Each row has a name. Each piece below is followed by the name of the row it came from, unless a question asks for something else. Each question is about the rows just above it.

Columns, left to right: Y D Q K P L
[140 107 252 133 123 141] : gefe
[142 129 124 133 123 125] : diguv
[141 129 141 133 123 125] : Repi
[141 129 132 133 106  97] : nafep
The row with [141 129 132 133 106  97] is -> nafep
Which column holds [124 141] top down? -> Q
Which row holds this, read backwards? [106 133] -> nafep
asked: [140 107 252 133 123 141] -> gefe

Columns, left to right: F J X H R T B A Z
[143  70 142  75 125 136 135 140 138]  gefe
[130 218 132 110 109 131 125 122 107]  ziso
[129 125 122 107 128 190 127 148 134]  rar
[105  52 133 131 145  25 134  61 180]  nafep
Which row holds this, read backwards? [107 122 125 131] -> ziso
Which column holds [136 131] top down? -> T

Columns, left to right: U V S W C E M G
[ 70 159 142 138  69 175 183 105] : diguv
[ 86 179 164 127  42 201 172  83] : gukar
[166 104 124 156 237 136 134  76] : Repi
[111 116 114 159 164 122 140  88] : zegam
[136 137 189 166 119 149 218 188] : vagud
[150 115 125 155 191 127 114  60] : gefe
[168 169 140 175 127 208 164 140] : ziso
[148 177 140 186 153 182 200 229] : vun
[138 174 202 135 163 180 144 236] : rar
[163 174 138 180 135 202 174 226] : nafep
[163 180 159 193 147 191 180 234] : Domab
[ 94 154 152 135 114 200 212 127] : guvu
Which value is in both vun and ziso? -> [140]
[202 135 180 138 174 163] is which row, read backwards? -> nafep
Which column holds this, read top down? [124 114 189 125 140 140] -> S

Columns, left to right: kapu det merin Muvot Molif nuni
[132 126 165 128  96 111] : ziso
[ 84 137  66  89  83 104] : gefe
[113 121 183 123  60 148] : rar
[ 61 133  64  86 132 130] : zegam
[ 52 119 148  90  36 131] : guvu
[ 69 132  72  93 133 133] : Repi
[147 123 151 128  94 133] : nafep
[ 69 132  72  93 133  99] : gukar
[101 135  83 103 157 104] : vun
[ 81 137  66  89 158   1] : Domab
Which value is in both ziso and gukar? -> [132]
Which column holds this, read top down? [148 130 131 133 133] -> nuni
Shared by guvu and rar: -> [148]
[151  72  83  66] is in which column, read top down? -> merin
[ 83  89  66 137] is which row, read backwards? -> gefe

Columns, left to right: lemet mag tinu Zamo
[170 125 129 186]  diguv
[118 124 129 113]  Domab
[ 94 126 128  77]  nafep
[ 95 126 128  79]  Repi
[173 124 149 191]  vun
[210 121 129 247]  guvu
[ 98 125 147  83]  vagud
[147 127 130 151]  gukar
[175 124 148 193]  gefe
[ 95 126 148  79]  rar
Shared by gukar and vagud: -> [147]
[ 98 147] is in which column, read top down? -> lemet
Which value is in both rar and gefe? -> [148]

Columns, left to right: vug lika doga buf ditu lata fofad Pinu
[110 248  44 144  96 139 133  95]  rar
[135  81  37 165 120 115 153 128]  Repi
[144 249  50 165 120 115 171 124]  vagud
Which column holds [ 96 120] top down? -> ditu
asked: [135  81  37 165 120 115 153 128] -> Repi

Columns, left to right: Feka Ziv des Soson Fival todo vasid ful loz
[193 139 139 137 147 129 155 170 102] = zegam
[ 82 201 180 150  80 187 203  61  44] = guvu
[182 153 150  39 225 131 136 211 123] = nafep
[126 191 165 123 180 170 196 136  88] = ziso
[198 175 161  77 199 125 167 193 134] = Repi
[171  56  73  27 195  91  37 219 153] = vun
[101 197  94 188  78 170 216  65 147] = rar
[160 136  98  75 100 100 149 146  67] = Domab
[198 175 161  77 199 155 177 124  69] = vagud
[ 78 186 147 149  65 218 196  73  51] = gefe
[178  80 114  65 214  95  27 225 164] = gukar
[187  77  69  33 210  66  37 221 143] = diguv
Which column holds this, read top down? [129 187 131 170 125  91 170 100 155] -> todo
Which column holds [219  65] top down? -> ful
The one value in guvu and nafep: -> [150]
Which value is in both gukar and nafep? -> [225]
[193  82 182 126 198] is in which column, read top down? -> Feka

Columns, left to right: Minel Tosos zudi bimo zerez nizus niz duzi bipin
[140 152 180  87 166 171 137 202 119] : ziso
[140 152 180  87 166 171 160 165 119] : gefe
[180 152 140 180  87 171 160 202 119] : Domab
Which row holds [140 152 180  87 166 171 137 202 119]? -> ziso
[166 166] is in which column, read top down? -> zerez
Which row holds [180 152 140 180  87 171 160 202 119]? -> Domab

Columns, left to right: fasud Vis memit nol zanum gunak rav fikan
[ 78 156 123  35  81 153 198 219] : rar
[ 96 132 131  90 111 144 138 150] : nafep
[ 93 160 120 237  85 146 207 222] : zegam
[ 93 160 120  45  85 146 207 222] : gukar
Which column holds this, read top down? [131 120 120] -> memit
Which column holds [85 85] top down? -> zanum
Which column holds [219 150] top down? -> fikan

Columns, left to right: niki diz riki golen Kenit
[ 57  65  58 151  20]  vun
[ 63  94  42 203  20]  Repi
[163  36  80  41 186]  guvu
[ 36  81  42 213 203]  vagud
[57 63] is in which column, read top down? -> niki
[65 94] is in which column, read top down? -> diz
[ 20 151] is which row, read backwards? -> vun
[80 36] is which row, read backwards? -> guvu
The one value in Repi and vun: -> [20]

Columns, left to right: gezak Kamu bapep tipa Pigiz fonak pob Lom
[130 133 125 103 125 139  24  85] = Repi
[130 140 124 105 122 119  51 127] = vagud
[131 123 127 241 113 129 158 163] = vun
[130 241 127 126 113 242 160 156] = gukar
[131 139 130 100 121 122 164 163] = diguv
The row with [130 241 127 126 113 242 160 156] is -> gukar
asked: [131 139 130 100 121 122 164 163] -> diguv
[125 124] is in which column, read top down? -> bapep
Which column holds this, read top down? [122 113] -> Pigiz
Which value is in both vagud and Repi? -> [130]
Which value is in both vun and vagud? -> [127]

Columns, left to right: tunog zalab kuru pag med rogu
[ 95 158 103  55 229 233] : zegam
[155 142 163  81  91 124] : Repi
[170 182 159 182  64 113] : vun
[170 159 155 182  64  44] : gefe
[138  92 133  87 182 154] : guvu
[202 158 133 184  93  79] : gukar
[ 53  82  82  24 124  91] : nafep
[170 182 159 159 181 154] : diguv
[170 182 159 218  64 113] : ziso
The row with [ 53  82  82  24 124  91] is -> nafep
The one value in gefe and guvu: -> [182]
Which value is in both gukar and zegam? -> [158]
Which column holds this, read top down? [182  93 124] -> med
[113  64 218 159 182] is which row, read backwards? -> ziso
Which column holds this, read top down? [124 181] -> med
[ 64 182 159 182 170] is which row, read backwards? -> vun

Columns, left to right: natub saka Nibe dumi lep mos Nanes durop Bofes Tem
[110 125 129 165 143 222 123 111 145 172]  vagud
[142 122 123 125 107 210 118 131 104  35]  nafep
[114 132 123 159 104  77 111 123 145 211]  diguv
[127 122 130  93 150  99 117 133 176   0]  gefe
[129 129 129 116 135  75 149 133  25  44]  gukar
[137 137 130 128 161 111 144 130  92 157]  ziso
[142 122 123 125 107 210 118 131 104 194]  Repi
Shared by Repi and gefe: -> [122]
Which row holds [145 123 111] read backwards? -> diguv
Which column holds this, read top down? [150 135 161] -> lep
Which column holds [211   0] top down? -> Tem

Columns, left to right: Disav zod sesel doni
[191  16 142 176] = rar
[175  16 176 142] = nafep
[176 130  88  11] = zegam
[177  11 131 178] = vun
The one value in vun and zegam: -> [11]
[142  16 191] is which row, read backwards? -> rar
The one value in rar and zegam: -> [176]
Which row holds [176 142  16] read backwards? -> rar

Columns, left to right: Rab dabu dakin sukul zore zubap Nonog Lon
[182 214 163  74  75 115  71 183] -> gefe
[124 137 108  80 132  85  66 129] -> zegam
[184 195 124  92 203 228  62 211] -> Domab
[113 149 181 123 140  90 121 136] -> vagud
[135 206 172 116 151 106 115 150] -> diguv
[ 88  30 207 206  31 112 248  30] -> rar
[118 147 165 188 162 151 106 155] -> gukar
[ 88  74  77 144  65 103 149  65] -> vun
[ 61  41  77 239  34 118 240  31] -> guvu
Which value is in both rar and diguv? -> [206]
The one value in gukar and guvu: -> [118]
Which value is in both vun and gefe? -> [74]
[207  30] is which row, read backwards? -> rar
Which column holds [206 188 144] top down? -> sukul
Which column holds [203 140] top down? -> zore

Columns, left to right: gefo sedo posas Sefad
[125 107 113 113] = diguv
[ 46 113 107 125] = Repi
[ 34 228  36 224] = gukar
[213  11 208  17] = vagud
[125 107 113 125] = nafep
[ 92 168  85 114] = Domab
[ 62 210  67 205] = ziso
Where do [213  11 208  17] appear? -> vagud
[107 113  46] is which row, read backwards? -> Repi
[ 67 210  62] is which row, read backwards? -> ziso
Where do [125 107 113 125] appear? -> nafep

Columns, left to right: nogul sepa Vopu rubav vavo Fekev rakot koge fosin Begu
[125 159 133  55 205 179  90 141 141 168] -> vagud
[125 159 133  55 205 179 172 199 102 155] -> Domab
[ 83 110  98  95 110  64 161 104 126  99] -> diguv
[141 225 181 102 184 192 163 173  65  53] -> guvu
[141 167 181 102 184 192 163 173  65 147] -> gukar
[ 95 172  92 110 184 192 163 173  65  53] -> rar
[ 64  93  72  64 153  55  91 224 145  54] -> gefe
[116 148  54 149 131  53 169  92 110 115] -> vun
[165 113 174  79 124 172 224 214  98  52] -> Repi
Which column holds [133  98] top down? -> Vopu
Shared by Repi and gefe: -> [224]
Which column holds [ 55  95 102 102 110] top down? -> rubav
[ 54 145 224] is which row, read backwards? -> gefe
Shared by gefe and vun: -> [54]
Which row holds [110  92 169  53] read backwards? -> vun

Columns, left to right: pim nipud Fif disip defi Nibi
[149 126 130 126 187 132]  nafep
[ 34 127 134 131  73 127]  gefe
[155 127 122 154 185 129]  rar
[100 125 133 135  65 125]  guvu
[100 127 122 148 166 129]  Domab
[ 55 126 128 131  77 125]  ziso
[ 39 128 133 127  61 128]  zegam
[113 127 124 144 174 186]  vun
[117 126 125 144 186 131]  gukar
[126 127 135 130  72 126]  diguv
[107 127 125 144 175 132]  vagud
Which column holds [ 39 113 117 126] top down? -> pim
Shared by rar and gefe: -> [127]
[127 100] is which row, read backwards? -> Domab
The one value in zegam and Domab: -> [127]
Which row holds this, read backwards? [129 185] -> rar

Columns, left to right: bibon Gedi fafu fugo ruz muvo Mepi
[136 115 161  82 158 158 211] -> gukar
[ 87  55  50 124 182 100  88] -> diguv
[155 211 158 144 191 156  96] -> Domab
[155 212 158 143 187 156  96] -> gefe
[132 117 176  98   7 159 155] -> nafep
The one value in gefe and gukar: -> [158]
Which column holds [144 143  98] top down? -> fugo
Which value is in both Domab and nafep? -> [155]
[124 144 143] is in which column, read top down? -> fugo
Which column holds this, read top down? [158 100 156 156] -> muvo
Which column holds this, read top down? [155 155] -> bibon
Which column holds [ 50 158 158 176] top down? -> fafu

Columns, left to right: sipu limi mipab noza
[ 99 168 103 170] : nafep
[ 88 178 151  56] : diguv
[ 65 191  66 118] : ziso
[ 61 185  77  60] : gukar
[ 96 226  85  74] : vagud
[141  98 133 170] : rar
[152 180  68  81] : zegam
[195 185 137 116] : vun
[211 176  65  60] : Repi
[ 71 174  77 101] : guvu
[ 73 211 106  54] : gefe
asked: [ 73 211 106  54] -> gefe
Shared by gefe and Repi: -> [211]

Columns, left to right: daviv semu samo siso
[ 53 117  75 125] -> vagud
[ 53 135  61 198] -> gefe
[ 53 125  75  99] -> Repi
[182 208 131 162] -> zegam
[ 53 117  89  53] -> diguv
[ 89 117  53  52] -> vun
[131  89] is in which column, read top down? -> samo
asked: [ 53 117  89  53] -> diguv
[198  61 135] is which row, read backwards? -> gefe
The one value in diguv and Repi: -> [53]
[ 52  53 117] is which row, read backwards? -> vun
Which column holds [ 99 162  53] top down? -> siso

Columns, left to right: mavul Fimim robir zozo raran dakuf Tepu Deded Zito tud
[ 64  86 174 174  59  97 157  59 154 123] : ziso
[ 64  86 155 174  59  97 157 135 253 108] : gukar
[ 59  86 174  64  97 155  87  86  90 157] : nafep
[ 64  98 231 174  59  97  97 135 253 108] : zegam
The row with [ 59  86 174  64  97 155  87  86  90 157] is -> nafep
Which row holds this, read backwards? [ 97  59 174 155  86  64] -> gukar
Which row holds [ 64  86 155 174  59  97 157 135 253 108]? -> gukar
Which row holds this, read backwards? [ 97  64 174] -> nafep
Which column holds [64 59 64] top down? -> mavul
asked: [ 64  98 231 174  59  97  97 135 253 108] -> zegam

Columns, left to right: pir luk Bibu sivop
[ 69  23 185  92] -> rar
[ 63 124 160 149] -> nafep
[ 55 135 155 130] -> guvu
[ 54  56 187  91] -> gefe
[ 58  91 167 137] -> Domab
[ 55 135  92 118] -> diguv
[ 53  60 182 134] -> vun
[ 58  65 182 147] -> zegam
[ 63 124 160  92] -> gukar
Which row holds [ 91 187  56] read backwards? -> gefe
asked: [ 63 124 160  92] -> gukar
Which column holds this, read top down? [ 92 182] -> Bibu
Which column holds this, read top down? [63 55] -> pir
Shared by gefe and Domab: -> [91]

Columns, left to right: nupo Pezef suzed rit Favo sevu
[ 84 105 168 175 148 207]  ziso
[128 169  42 150 131 160]  guvu
[ 95 131  86 101 174 112]  diguv
[199 158 112  53 164  67]  nafep
[145  92 167 122 180 168]  Domab
[186 108 165 127 146  70]  vagud
[224 109 118  71 202  59]  vun
[206 120 158  60 191 123]  Repi
[ 62 169 153 121 141 225]  rar
[ 42 170 179 182  66 251]  gukar
[241 127  81 113 193  82]  zegam
[ 16 136 124 185  46 201]  gefe
The one value in Domab and ziso: -> [168]
[158  92 108 109 120 169 170 127] is in which column, read top down? -> Pezef
Which column holds this, read top down? [ 71  60 121] -> rit

Columns, left to right: Gor posur mova tene zuf luf
[ 68  48 154 177  35 100] : ziso
[183  63 170 108  89 169] : nafep
[177  76  89 108 170 116] : gefe
[ 36 130 166  80  82  80] : diguv
Which row holds this, read backwards? [ 80  82  80 166] -> diguv
[177 154] is which row, read backwards? -> ziso
The row with [177  76  89 108 170 116] is -> gefe

Columns, left to right: Dazo sot levaz bupu Fusi livab fule Kuv
[ 96 197 220  87 122 170 167 195] = vun
[ 61  61 161 204  97 199 234 193] = zegam
[197  63  68 134 180  52 149 129] = Domab
[ 77 210 180 109  99 197 220  91] = gukar
[201 234 144  74  45 215  18 127] = gefe
Which row holds [220 197  99] read backwards? -> gukar
Which row holds this, read backwards? [234 199] -> zegam

Columns, left to right: Dorod Nidet tukas sufas Fodis vad Mafe visu Fope bag
[126  89 104 131 101 184 159 141 130 120] -> diguv
[184 131 141 101 104 159 118 126 131 107] -> vun
[133 129 141  93 146 124  66 141 120 118] -> gefe
[128 125  90 144  90 173 224 169 119 175] -> zegam
[146  93 141 129] is which row, read backwards? -> gefe
asked: [184 131 141 101 104 159 118 126 131 107] -> vun
asked: [133 129 141  93 146 124  66 141 120 118] -> gefe
Which row holds this, read backwards? [141 159 184 101 131 104  89 126] -> diguv
[120 130 141] is which row, read backwards? -> diguv

Columns, left to right: Bufez pokiv sobo ruto vopi fodi Valan vovet Rolap
[ 60 161 137  33  59  81  85 140  82]  guvu
[199  33  57  59 178  87  77  34 124]  vagud
[ 39 165  59  57 178 168 127 154  92]  zegam
[ 39  33 145 154 113 168 127 154 118]  gefe
[199 100  57  59 178  87 115  81 146]  diguv
[199 100  57  59 178  87 115  81 146] is in which row? -> diguv
Which column holds this, read top down? [ 59 145  57] -> sobo
Where do [199  33  57  59 178  87  77  34 124] appear? -> vagud
Shared by guvu and gefe: -> [33]
The one value in gefe and vagud: -> [33]
Which column holds [161  33 165] top down? -> pokiv

Columns, left to right: meka Biza kugop Nisag Firu Kalif baga vazul
[114 158 135 105 135 144  88 224] = guvu
[105 135 144  90 224 136 125 224] = vagud
[115 155 137 109 123 140 112 224] = vun
[114 158 137 105 139 144  82 222] = zegam
[114 158 137 105 142 144  78 213] = Repi
[224  88 144 135 105] is which row, read backwards? -> guvu
Which column holds [135 155] top down? -> Biza
Which row holds [142 105 137] read backwards? -> Repi
The one value in guvu and vun: -> [224]
[213  78 144 142 105 137] is which row, read backwards? -> Repi

Columns, left to right: dubik gekep gep purit zokan Dig vef Fur Kodu
[209 104 171 140  88 161  43 147 147] : Repi
[ 72  73 118 191 246 120  88 149  99] : ziso
[116 138 153  91 230  63 105 161  73] : diguv
[ 91 215  97 140  31 174 106 118 164] : guvu
[ 91  97 215 140  54 119 157  72 138] : Domab
[203 113  61  67 165 164  92 104 159] : rar
[120 141  85 172  81 154  13 159 112] : zegam
Which column holds this, read top down? [147  99] -> Kodu
[ 73 164] is in which column, read top down? -> Kodu
[164 138] is in which column, read top down? -> Kodu
The one value in rar and Repi: -> [104]
Shared by Domab and ziso: -> [72]
Which row holds [140  97 215  91] read backwards? -> guvu

Columns, left to right: bifo vufe dova nede vubot vot zimun maris
[112 236 116  69 114 116  56  71] -> Repi
[ 56 145  82 125 141 210  51  48] -> guvu
[210  52 116 154 124  53  57  62] -> gefe
[161  52  81 183 140 179  62 133] -> diguv
Which row holds this, read backwards? [ 51 210] -> guvu
The row with [210  52 116 154 124  53  57  62] is -> gefe

Columns, left to right: Tuki Rona vazi gefa vevep Ziku dut sonud fakuf
[101 176 116 101 109 144  83  82 178] = vun
[163 100 155 147 190 101 192 124  80] = gukar
[  6 246  80  24  22 230  10  73 101] = Repi
[102 178 199 152  64 146  90 112 182] = Domab
[112 133 152  99 120 152  89 148 105] = diguv
The one value in Domab and vun: -> [178]
Which column holds this, read top down? [101 147  24] -> gefa
Which column holds [101 163] top down? -> Tuki
Which row holds [ 89 152 120  99 152 133] read backwards? -> diguv
[ 73  10 230  22  24] is which row, read backwards? -> Repi
[22 24] is which row, read backwards? -> Repi
Which column holds [116 155] top down? -> vazi

Columns, left to right: disaz Risor vib duze Gese
[183 164 160 184 166]  guvu
[250   7 216 232 222]  nafep
[ 7 44 45 17 33]  rar
[233 186 199 223 207]  Repi
[199 186 233 223 171]  Domab
[233 186   7   6  24]  ziso
Which row holds this, read backwards? [166 184 160 164] -> guvu
The one value in rar and nafep: -> [7]
Shared by rar and ziso: -> [7]
Which row holds this, read backwards? [  7 186 233] -> ziso

Columns, left to right: nimet nepe par mov sotu tapi simu
[128 127 179 127 126 128 167] -> guvu
[124 123 158 123 122 124 147] -> zegam
[ 70  69 227  71  67  69 218] -> gefe
[210 211  83 210 211 211  70] -> rar
[108 108 132 112 109 107 142] -> vun
[ 73  73 185  76  73  73 188] -> gukar
[ 96  96 130  98  96  95 135] -> ziso
[101 100 159 105 100  99 165] -> diguv
[ 73 185  76  73 196 195  82] -> vagud
[229 229  45 229 232 229  48] -> Repi
[ 76 185  73  73] is which row, read backwards? -> gukar
Which column holds this, read top down? [211 109  73  96 100 196] -> sotu

Columns, left to right: Gesoz kelu sozig rog begaz zosu
[200  76 115 123  93  41] : guvu
[217  75 116 134  56 157] : gefe
[177  90  84 124  85 237] : vagud
[151 145  93  12  64  92] : rar
Which value is in both guvu and rar? -> [93]
Which column holds this, read top down? [85 64] -> begaz

Columns, left to right: Kirar dovov Res Vumiz
[ 28  51 151 130] : rar
[157  55  97 100] : guvu
[131  61  68 100] : diguv
[137  55  99 100] : ziso
Which row holds this, read backwards? [100  99  55] -> ziso
The one value in ziso and diguv: -> [100]

